Below are the code and all the weights of a small trained network. Each question names an input and a target symbol and asks about switching units off, where a switched-off unit gives its printed mean instead of its output.

import numpy as np


def w(rows, s, z=0):
    codes = np.array(rows[::2]) - 128.0
    scale = np.full(codes.shape[1], s)
    scale[-1] = z or s
    return codes * scale


def f(y):
    return y / 2 * (1 + np.tanh(0.7978845608 * (y + 0.044715 * y**3)))


def softmax(a):
    e = np.exp(a - a.max(-1, keepdims=True))
    return e / e.sum(-1, keepdims=True)


def log_softmax(a):
    a = a - a.max(-1, keepdims=True)
    return a - np.log(np.exp(a).sum(-1, keepdims=True))


def net(x, mask):
    ids = ['ΘΞΣΦΨΩαβγεζλμπτ'.index(c) for c in x.split()]
    T = len(ids)
    res = E[ids] + P[:T]
    u = 0
    for l in range(3):
        r = res
        for j in range(2):
            rows = slice(4 * j, 4 * j + 4)
            q, k, v = (r @ M[l][rows].T for M in (Q, K, V))
            z = softmax(np.where(np.tri(T) > 0, q @ k.T / 4**0.5, -1e9)) @ v
            o = O[l][rows]
            res = res + np.where(mask[u + j], z, o[:, -1]) @ o[:, :-1]
        u += 2
        y = f(res @ A[l][:, :-1].T + A[l][:, -1])
        res = res + np.where(mask[u : u + 8], y, B[l][:, -1]) @ B[l][:, :-1]
        u += 8
    return log_softmax(res[-1] @ U[:, :-1].T + U[:, -1])


Q, K, V, O, A, B = {}, {}, {}, {}, {}, {}
E = w([
[128,113,93,138,141],'Θ',
[133,108,122,142,131],'Ξ',
[110,128,93,125,125],'Σ',
[153,155,104,120,132],'Φ',
[137,130,80,139,129],'Ψ',
[156,125,113,147,126],'Ω',
[144,132,141,128,121],'α',
[94,109,253,123,103],'β',
[121,129,101,134,103],'γ',
[152,131,113,133,146],'ε',
[116,150,103,109,106],'ζ',
[118,136,111,115,134],'λ',
[97,118,107,118,108],'μ',
[135,143,127,114,134],'π',
[121,138,136,115,103],'τ',
],0.027)
P = w([
[124,142,146,107,139],'0',
[129,161,121,143,71],'1',
[160,97,136,85,109],'2',
[115,64,132,72,173],'3',
[10,157,164,198,177],'4',
[125,112,126,229,57],'5',
[250,118,154,129,71],'6',
],0.023)
Q[0] = w([
[148,123,5,111,128],'L0H1',
[57,162,148,142,230],'L0H1',
[111,75,143,74,194],'L0H1',
[170,86,153,6,145],'L0H1',
[90,86,139,112,99],'L0H2',
[93,154,191,174,142],'L0H2',
[118,141,98,97,122],'L0H2',
[113,185,124,87,185],'L0H2',
],0.012)
K[0] = w([
[156,154,60,79,175],'L0H1',
[87,220,98,234,63],'L0H1',
[100,186,174,246,208],'L0H1',
[26,173,167,143,255],'L0H1',
[103,157,243,198,128],'L0H2',
[90,158,129,220,63],'L0H2',
[118,174,136,94,142],'L0H2',
[42,217,138,134,164],'L0H2',
],0.0089)
V[0] = w([
[153,195,192,53,159],'L0H1',
[122,214,2,25,211],'L0H1',
[124,198,129,130,2],'L0H1',
[67,190,44,123,121],'L0H1',
[65,148,138,97,166],'L0H2',
[136,115,82,122,123],'L0H2',
[156,156,138,99,127],'L0H2',
[126,73,235,151,80],'L0H2',
],0.0081)
O[0] = w([
[145,30,102,145,249,213],'L0H1',
[142,28,234,184,74,110],'L0H1',
[128,22,56,2,17,152],'L0H1',
[143,83,183,146,57,2],'L0H1',
[162,104,151,180,150,11],'L0H2',
[136,150,198,126,81,130],'L0H2',
[133,64,161,97,151,125],'L0H2',
[154,183,29,96,183,239],'L0H2',
],0.0061,0.0021)
A[0] = w([
[128,26,60,125,143,71],'L0N1',
[136,21,1,161,76,143],'L0N2',
[72,171,227,207,124,79],'L0N3',
[115,217,185,169,165,188],'L0N4',
[93,231,141,85,82,3],'L0N5',
[111,122,216,70,241,117],'L0N6',
[178,249,174,129,83,132],'L0N7',
[151,154,103,81,130,55],'L0N8',
],0.0075,0.005)
B[0] = w([
[119,178,173,177,120,165],'L0N1',
[146,185,181,99,182,253],'L0N2',
[129,130,95,211,157,154],'L0N3',
[116,82,1,174,115,177],'L0N4',
[153,92,121,147,185,121],'L0N5',
[129,104,90,80,58,181],'L0N6',
[108,85,101,93,123,192],'L0N7',
[113,122,148,163,158,129],'L0N8',
],0.0093,0.0063)
Q[1] = w([
[133,141,153,84,105],'L1H1',
[117,146,108,182,116],'L1H1',
[64,157,189,118,141],'L1H1',
[144,111,133,149,113],'L1H1',
[83,197,132,185,141],'L1H2',
[73,2,92,73,211],'L1H2',
[243,88,88,115,142],'L1H2',
[140,202,118,155,128],'L1H2',
],0.0099)
K[1] = w([
[118,85,181,158,58],'L1H1',
[135,75,62,141,109],'L1H1',
[85,101,127,131,103],'L1H1',
[123,102,78,154,78],'L1H1',
[192,237,154,98,77],'L1H2',
[39,164,23,163,73],'L1H2',
[93,69,141,31,255],'L1H2',
[228,116,120,80,142],'L1H2',
],0.0093)
V[1] = w([
[172,187,86,88,73],'L1H1',
[121,172,129,151,64],'L1H1',
[93,36,160,121,170],'L1H1',
[249,254,168,177,78],'L1H1',
[243,148,128,121,144],'L1H2',
[192,112,95,112,49],'L1H2',
[4,143,154,26,163],'L1H2',
[207,183,100,162,135],'L1H2',
],0.0089)
O[1] = w([
[48,139,187,94,172,252],'L1H1',
[128,101,166,130,154,90],'L1H1',
[212,136,130,146,71,65],'L1H1',
[51,79,132,134,164,111],'L1H1',
[128,32,85,126,163,233],'L1H2',
[152,113,134,140,255,225],'L1H2',
[129,206,132,181,136,230],'L1H2',
[108,59,123,124,100,120],'L1H2',
],0.0095,0.0035)
A[1] = w([
[67,126,83,125,60,144],'L1N1',
[58,149,120,192,129,99],'L1N2',
[205,124,104,112,138,139],'L1N3',
[87,88,198,192,183,77],'L1N4',
[101,157,111,81,85,119],'L1N5',
[75,98,161,81,74,173],'L1N6',
[35,82,139,114,63,2],'L1N7',
[78,178,95,255,93,2],'L1N8',
],0.0094,0.0074)
B[1] = w([
[153,132,133,143,159,160],'L1N1',
[186,128,112,98,100,214],'L1N2',
[12,131,135,107,93,190],'L1N3',
[170,164,105,160,68,211],'L1N4',
[126,88,98,167,167,152],'L1N5',
[190,109,118,173,177,198],'L1N6',
[125,130,132,110,84,119],'L1N7',
[248,125,154,55,143,253],'L1N8',
],0.011,0.0044)
Q[2] = w([
[126,74,133,98,84],'L2H1',
[116,79,228,115,228],'L2H1',
[128,159,19,134,102],'L2H1',
[112,186,104,254,150],'L2H1',
[138,102,167,73,206],'L2H2',
[137,147,71,202,79],'L2H2',
[82,27,127,165,80],'L2H2',
[115,213,24,189,93],'L2H2',
],0.0098)
K[2] = w([
[135,113,73,148,123],'L2H1',
[158,89,108,94,54],'L2H1',
[124,86,158,172,157],'L2H1',
[124,87,153,97,199],'L2H1',
[114,137,104,149,85],'L2H2',
[151,110,125,131,190],'L2H2',
[96,59,151,112,95],'L2H2',
[139,160,132,158,253],'L2H2',
],0.015)
V[2] = w([
[97,107,139,13,111],'L2H1',
[165,137,107,7,95],'L2H1',
[140,120,187,58,105],'L2H1',
[95,132,120,142,87],'L2H1',
[117,53,103,110,111],'L2H2',
[129,117,73,149,147],'L2H2',
[147,119,135,131,201],'L2H2',
[113,204,19,165,51],'L2H2',
],0.012)
O[2] = w([
[55,141,73,254,97,238],'L2H1',
[83,243,69,249,144,192],'L2H1',
[115,141,186,214,130,159],'L2H1',
[168,119,105,137,161,52],'L2H1',
[153,117,74,177,97,98],'L2H2',
[154,91,63,93,119,220],'L2H2',
[12,106,110,71,65,253],'L2H2',
[206,174,131,102,191,166],'L2H2',
],0.0073,0.0059)
A[2] = w([
[115,109,65,108,133,66],'L2N1',
[93,217,187,106,151,2],'L2N2',
[97,109,254,89,36,160],'L2N3',
[89,175,202,180,113,96],'L2N4',
[196,139,103,100,139,13],'L2N5',
[51,126,124,134,53,16],'L2N6',
[142,136,195,52,176,133],'L2N7',
[97,169,97,85,157,31],'L2N8',
],0.011,0.0092)
B[2] = w([
[157,170,199,79,133,179],'L2N1',
[125,40,133,51,151,222],'L2N2',
[96,192,87,118,2,178],'L2N3',
[135,130,207,119,215,210],'L2N4',
[11,64,171,138,160,243],'L2N5',
[183,100,156,87,180,224],'L2N6',
[127,186,80,163,59,255],'L2N7',
[179,75,163,227,64,223],'L2N8',
],0.0091,0.0079)
U = w([
[219,143,162,145,167,86],'Θ',
[200,110,36,219,139,39],'Ξ',
[246,39,182,90,152,125],'Σ',
[121,131,192,125,133,98],'Φ',
[121,123,167,68,215,134],'Ψ',
[20,30,73,101,165,197],'Ω',
[161,163,131,180,180,73],'α',
[195,198,2,39,225,254],'β',
[194,164,130,135,120,128],'γ',
[155,98,117,137,79,65],'ε',
[46,197,51,167,197,68],'ζ',
[54,169,119,112,124,129],'λ',
[129,79,189,200,129,45],'μ',
[170,187,135,57,151,180],'π',
[150,132,125,123,159,96],'τ',
],0.0077,0.0061)

Each question gives the input, a string of symbols that net reads in full, and the target symbol t.
The units are the heads (4 rows each of Q, K, V and O) and the neurons (one row each of A and B). Each row of codes is followed by its name. A weight is (code - 128) times the scale printed after its matrix; where a second scale follows, it is the last column's (O, A, B and U).
mask holds one flag per unit, layer by layer, with each layer's heads first. A switched-off unit (its flag False) gives its mean, the last column of its rows in O or B, instead of its output. The means were averaged over made-up inputs and are rounded, as every weight is.
A unit's drop is (log p(t) with every unit on - log p(t) with that unit switched off) / (log p(t) with every unit on - log p(t) with every unit switched off).
The circuit of an input: a set's keep is (log p(t) with only the set's units on - log p(t) with every unit switched off) / (log p(t) with every unit on - log p(t) with every unit switched off). Starting from the 12 units with the biggest drops (on a tie, the unit counted first), units are removed one at a time, each time the one whose removal leaves the highest keep (on an exact tie, the one counted first), for as long as the keep stays at least 0.8.
circuit, biggest first: the units of the circuit, biggest drop first
unit that matters most: the unit with the biggest drop
top k neurons: the k neurons with the biggest drops, biggest first
k most important neurons of layer l: the k neurons of layer l with the biggest drops, biggest first
input γ Ω α Ω α, target Ω: circuit, biggest first => L1H2
input γ Ω τ β λ, target β: top 2 neurons => L0N6, L2N5
input π ε τ Ξ Ξ Ω ε, target β: 3 most important neurons of layer 0 => L0N4, L0N2, L0N1
input ζ Ξ Ω Ξ Θ, target β: top 2 neurons => L1N8, L2N8
input γ ε ε τ Φ, target Ξ: circuit, biggest first => L0H2, L0N4, L1H1
input α Θ ε π Ω, target Σ: 3 most important neurons of layer 0 => L0N3, L0N2, L0N4
input ε Ψ Σ ε π Ξ Θ, target Ξ: 2 most important neurons of layer 1 => L1N8, L1N4
input ε τ Ω Φ, target Ξ: circuit, biggest first => L0H1, L2H2, L1H2, L2H1
input Ω Ω τ, target Ω: circuit, biggest first => L2H2, L1H1
input π Θ Ξ Ξ α Ω Σ, target β: circuit, biggest first => L0N4, L0H1, L2H2
input Ω Ξ Ω λ Ω Ξ ε, target Θ: circuit, biggest first => L1H2, L0H1
input Σ ε Θ α Ξ, target Ξ: circuit, biggest first => L1H1, L0N3, L0H2
input Φ Ω γ, target μ: top 2 neurons => L0N2, L1N3
input Ξ Ω Θ τ Ξ Ω, target Σ: circuit, biggest first => L2H1
input Θ Ξ Θ, target Σ: circuit, biggest first => L0H1, L1H1, L2H1
input α μ μ, target ζ: circuit, biggest first => L2H1, L0H1
input Ψ Ω Ω Ξ Ω Ω γ, target β: top 4 neurons => L0N4, L1N8, L2N8, L0N7
input Ξ Ξ α, target β: circuit, biggest first => L2N8, L0H1, L2H2
input Σ Ξ β Σ Ω ε Ω, target π: top 4 neurons => L1N8, L2N7, L0N6, L2N5
input ζ μ ε Ξ ε, target π: top 2 neurons => L1N8, L0N2
input ε ε ε α Ω Ξ, target Ξ: unit that matters most => L1H2
input ε Ω Ω, target Ξ: 3 most important neurons of layer 1 => L1N3, L1N6, L1N4
input ε Ω Ξ ε Ω, target Ω: top 2 neurons => L1N6, L1N8
input Ξ Ω Ψ Ψ Ω Ω Ξ, target ε: 2 most important neurons of layer 1 => L1N8, L1N6
input Ω μ Ω α ε Ω α, target ζ: top 2 neurons => L0N4, L0N6
input γ ζ Ω α Ω, target Φ: top 3 neurons => L2N4, L2N6, L2N3
input Θ Θ α γ μ, target Σ: top 3 neurons => L1N8, L0N3, L1N2
input ε Θ Ω τ ε Ξ, target Ω: circuit, biggest first => L2H2
input Ω Ω Ξ Ξ Ω Ξ Ω, target β: top 2 neurons => L0N4, L1N8
input λ π ζ Ω τ Ω, target Φ: top 3 neurons => L0N2, L2N4, L0N4
